Where the symbols take the nodes:
bp + hc
bp @ tc
qt + zm
qt @ th
tq + qg
tq @ pf
dg + jp
dg @ cn
th + fq
th @ qt
hh + bn
hh @ bg
tj + rq
tj @ zq
gh + ff
gh @ tm
cr + bf
cr @ ng
mz + rp
mz @ fm
rp + hh
rp @ mh
zl + tr
zl @ dl
pr + ng
pr @ bf
cq + pf
cq @ qg
tp + mp
tp @ tz
cd + cn
cd @ jp
mh + fm
mh @ rp
fq + gp
fq @ sf
pb + bg
pb @ bn
dl + jq
dl @ zl
sd + sf
sd @ gp
tg + zg
tg @ pc
tz + tg
tz @ tp
tc + dg
tc @ bp
cn + bp
cn @ dg
hc + pc
hc @ zg
fm + gh
fm @ mz
ng + cp
ng @ cr
bn + sd
bn @ pb
jp + jz
jp @ cd
zq + cq
zq @ tj
sf + qt
sf @ fq
ff + cd
ff @ jz
pf + pr
pf @ tq
jg + th
jg @ zm
zm + br
zm @ jg
rq + zl
rq @ jq
bg + mh
bg @ hh
zg + tc
zg @ hc
cp + jg
cp @ br
jz + tm
jz @ ff
jq + zq
jq @ rq
br + cr
br @ cp
qg + tj
qg @ cq
bf + tq
bf @ pr
gp + pb
gp @ sd
tr + tz
tr @ mp
mp + dl
mp @ tr
tm + mz
tm @ gh
pc + tp
pc @ tg

The rows follow the links: the fewer symbols apart two nodes are, the more alike their rows tend to be.

Named rows; a name shown again gets a slightly different row:
fq
-400	-328	189	-235	-479	-152	-300	19	342	-575	-201	-837	-132	-57	-60	5	-200	-69	-804	367	-121	30	199	-194	-609	-613	-123	-219	0	299	-416	-276	529	473	-322	-20	-251	273	919	351	-594	-70	-336	467	209	-22	293	-810	-189	-59	230	383	555	35	208	895	-298
bf
65	-273	545	165	-30	87	-665	920	-98	-217	-242	-456	-576	291	-569	381	385	-76	572	-255	-468	277	-380	-202	-551	-354	-499	-315	-309	-336	327	-9	59	108	-16	421	-309	233	-312	496	275	259	697	117	519	207	582	-665	-373	-2	-66	-50	-222	-948	217	393	-569
tj
40	190	244	485	-249	-618	-690	315	-25	447	96	-188	-455	-93	-243	436	481	412	98	198	-208	193	-477	-13	-375	-32	-705	192	-136	37	128	-95	-335	151	233	231	-332	58	-823	580	318	484	303	435	762	-144	1016	-666	-492	-250	-99	-102	-97	-758	131	95	-574
bp
552	207	-770	-105	465	236	-259	254	-112	610	145	647	14	-296	12	162	156	436	472	-167	-130	150	97	169	589	443	260	108	-18	218	337	94	-229	-69	539	345	-51	-612	-857	-146	713	-201	-68	-213	-78	43	-324	567	127	-35	-191	-617	-986	-211	-412	-939	54
mh
307	-246	-814	-469	-72	22	-998	411	431	-76	-234	-655	-207	-619	46	354	-75	464	-759	442	-327	89	297	-150	-114	-358	22	-201	-6	835	-45	-284	562	621	215	375	-496	-236	303	503	-89	-466	-700	480	361	-54	62	-568	-139	-158	219	-134	-517	-209	-169	119	-301
tr
-71	571	-190	524	-328	-881	-301	-381	-57	875	357	120	-45	-386	224	225	289	587	-370	559	109	111	-294	380	50	297	-469	589	209	320	-107	-179	-473	-7	386	-78	-227	-146	-987	425	124	529	-305	395	614	-439	874	-348	-372	-394	55	-106	68	-130	21	-225	-271
dg
-130	462	-619	-2	-84	-326	457	-954	-2	409	367	424	492	-464	654	-163	-226	242	-627	502	372	-136	191	338	506	427	315	508	319	385	-343	-58	-255	-92	166	-390	176	-292	-42	-309	-296	-12	-733	19	-231	-319	-269	575	218	-123	152	-132	238	972	-196	-458	430
jz
-85	159	-535	-221	81	87	716	-755	-14	99	262	485	599	-176	568	-424	-456	-66	-517	221	440	-244	423	138	563	302	600	244	282	245	-265	-20	-34	-122	-23	-390	255	-221	449	-562	-270	-312	-627	-211	-526	-142	-763	678	305	37	110	9	132	1028	-199	-411	510

Each walk starts at a row. The symbols on each line, taken left to right, move it on to the next node.
Each answer is a row, close to the row of the node it stands for.
start -13	33	350	422	-197	-464	-735	528	-65	281	-97	-325	-553	-39	-348	410	497	272	263	84	-271	183	-477	-69	-417	-57	-698	84	-145	-129	154	-10	-165	86	187	270	-319	122	-669	645	273	415	443	305	701	-2	954	-699	-481	-210	-61	-77	-161	-902	201	199	-594
+ @ @ + @ + @ + +
38	442	-74	540	-278	-909	-411	-96	-86	768	222	-45	-223	-331	-6	303	447	585	-273	503	90	163	-424	268	-78	187	-627	426	87	243	-65	-114	-397	29	382	39	-250	-44	-979	506	202	469	-74	408	704	-329	968	-447	-523	-417	34	-117	-15	-328	132	-136	-365
+ + @ + @ @ @ +
-140	565	-315	458	-311	-897	-85	-556	-85	895	439	246	161	-457	345	141	208	621	-586	619	264	103	-232	398	229	311	-402	659	203	320	-241	-174	-477	-49	390	-159	-149	-140	-856	261	-5	416	-422	396	519	-482	638	-146	-342	-417	63	-164	112	185	17	-276	-226
start -155	-324	-48	-298	-417	-195	-547	34	430	-478	-218	-906	-144	-251	-51	88	-174	116	-902	410	-223	13	247	-244	-565	-638	-198	-263	0	524	-343	-294	575	504	-231	184	-318	176	928	442	-620	-157	-495	503	357	-65	195	-838	-257	-54	244	257	269	-11	218	804	-362
@ @ @ + @ + + +
142	-260	-608	-494	-220	12	-869	324	446	-168	-259	-728	-206	-499	-5	287	-110	432	-943	396	-267	134	344	-184	-237	-446	22	-264	-121	771	-180	-320	623	618	77	336	-489	-145	502	437	-304	-387	-602	591	351	-6	72	-799	-146	-101	263	-27	-227	-105	-59	400	-365
@ @ + @ @ + @ @ @ @
438	-134	-927	-450	101	95	-936	461	373	139	-261	-406	-201	-698	4	329	-112	508	-609	326	-318	180	281	-209	-13	-181	77	-181	-81	859	66	-221	536	613	353	420	-548	-397	122	388	62	-452	-654	411	294	-43	-67	-371	-36	-42	152	-298	-717	-309	-235	-113	-295
start -627	-216	779	142	-431	-277	366	-366	37	-672	8	-569	-50	425	-12	-137	-84	-422	-287	115	143	-193	-63	-142	-622	-367	-267	-97	-77	-333	-380	-49	192	56	-553	-326	134	577	920	41	-612	256	180	154	22	-6	281	-414	-180	60	147	552	1022	184	477	976	-69
+ @ @ @ + + @ + +
-585	-210	660	-43	-507	-190	158	-246	122	-622	-99	-704	-54	232	26	-88	-145	-316	-471	276	96	-112	13	-136	-585	-529	-202	-127	-78	-153	-395	-151	335	275	-581	-243	19	500	916	158	-671	171	-32	287	90	-15	316	-644	-264	-4	155	550	931	194	337	971	-179
+ + @ @ + @ + + +
84	-564	550	-181	174	673	-345	920	52	-712	-412	-442	-350	453	-596	108	101	-469	711	-700	-360	127	-30	-337	-485	-440	-40	-641	-423	-376	327	143	368	79	-252	271	-115	290	407	89	167	-146	680	-225	-53	362	-96	-343	8	293	-104	26	-204	-732	159	441	-202
start -689	-108	965	298	-409	-213	601	-458	-72	-588	-11	-380	65	532	-44	-273	-100	-501	-113	22	188	-141	-120	-41	-502	-322	-280	-42	23	-551	-374	39	29	-103	-572	-510	269	648	689	-6	-577	286	272	110	-150	-17	250	-254	-80	54	60	641	1081	244	463	808	28
@ @ + + + + @ + @ @
108	-566	406	-303	295	741	-118	856	55	-786	-455	-346	-270	502	-420	31	-8	-612	717	-663	-367	-6	71	-434	-443	-397	118	-671	-381	-462	280	78	501	117	-362	257	22	259	645	-48	80	-297	539	-283	-187	482	-332	-140	162	403	-138	81	-250	-495	126	426	-66
@ @ @ + + @ +
60	-582	344	-369	256	816	-13	662	48	-841	-394	-283	-164	511	-376	-100	-146	-580	615	-738	-285	-27	190	-420	-275	-388	305	-758	-299	-409	226	192	465	27	-364	193	93	197	720	-162	-2	-343	425	-398	-412	465	-579	106	239	395	-74	-2	-159	-279	135	390	87
start 24	-384	-109	-500	337	809	554	-49	44	-707	-197	84	210	286	91	-393	-453	-521	181	-477	16	-118	407	-259	86	-118	683	-390	-53	-145	-54	132	392	-101	-341	-99	353	-10	954	-458	-213	-538	-33	-477	-735	335	-934	511	572	387	11	22	27	414	-25	72	505
@ @ + + + + + @ +
-459	-277	404	-41	-527	-168	-105	-80	237	-655	-134	-812	-173	128	28	-74	-153	-180	-663	248	7	-87	103	-147	-684	-569	-270	-236	32	92	-400	-215	452	342	-503	-146	-156	477	993	337	-693	69	-193	340	146	30	319	-725	-170	-15	260	446	795	212	289	933	-252
+ + + + + + @ @ @
-30	-110	-312	-415	180	526	717	-465	25	-357	94	275	451	-5	393	-450	-508	-288	-154	-181	235	-277	471	-63	323	99	789	-99	89	39	-140	57	299	-35	-254	-281	378	-127	804	-551	-347	-471	-381	-332	-734	47	-923	756	519	207	40	148	106	867	-118	-170	605
start 51	-480	122	-492	355	821	459	295	104	-787	-220	-67	118	383	-76	-281	-345	-567	326	-606	-70	-119	325	-341	-32	-231	568	-577	-142	-305	79	137	510	-46	-408	-4	198	63	925	-447	-174	-485	146	-469	-675	429	-895	463	427	376	-84	135	-87	230	-46	160	356
@ @ @ + @ + +
38	-553	239	-457	362	860	283	461	69	-862	-355	-222	-59	410	-220	-216	-270	-576	503	-684	-264	-49	277	-381	-125	-280	476	-643	-257	-378	178	113	517	-3	-398	30	193	99	843	-313	-82	-446	353	-463	-516	408	-756	253	384	459	-119	111	-129	-13	75	290	200
+ + + + @ + @ + @ @
125	-466	592	-49	123	471	-481	902	76	-498	-399	-511	-503	363	-620	207	196	-325	708	-530	-470	110	-177	-344	-584	-379	-242	-602	-447	-340	311	59	283	153	-193	362	-156	276	181	197	172	-16	694	-110	106	355	127	-490	12	248	-107	-14	-250	-948	181	441	-363
start 133	255	275	342	418	72	606	-186	-490	370	229	843	133	274	3	-165	159	-206	828	-447	215	-64	-344	233	476	519	71	287	74	-569	285	369	-613	-630	130	-144	372	-98	-817	-417	508	238	528	-613	-291	-8	-205	825	242	59	-242	-180	-165	45	-60	-729	390
+ + + + + @ + @
-486	168	943	440	-65	-137	892	-512	-352	-268	213	304	175	653	32	-293	23	-531	518	-292	349	-176	-285	186	-109	176	-154	104	45	-854	-128	262	-411	-558	-340	-523	531	478	5	-376	-25	467	618	-343	-232	-12	103	393	43	76	-102	380	836	246	286	192	308
@ @ + + @ + + + @
-307	135	838	449	2	-33	953	-474	-489	-81	234	492	115	613	6	-323	88	-567	633	-339	305	-174	-335	151	111	300	-74	179	19	-819	-78	271	-480	-599	-276	-432	481	289	-252	-463	54	452	762	-369	-344	-6	-1	537	131	69	-223	242	640	277	215	-40	324
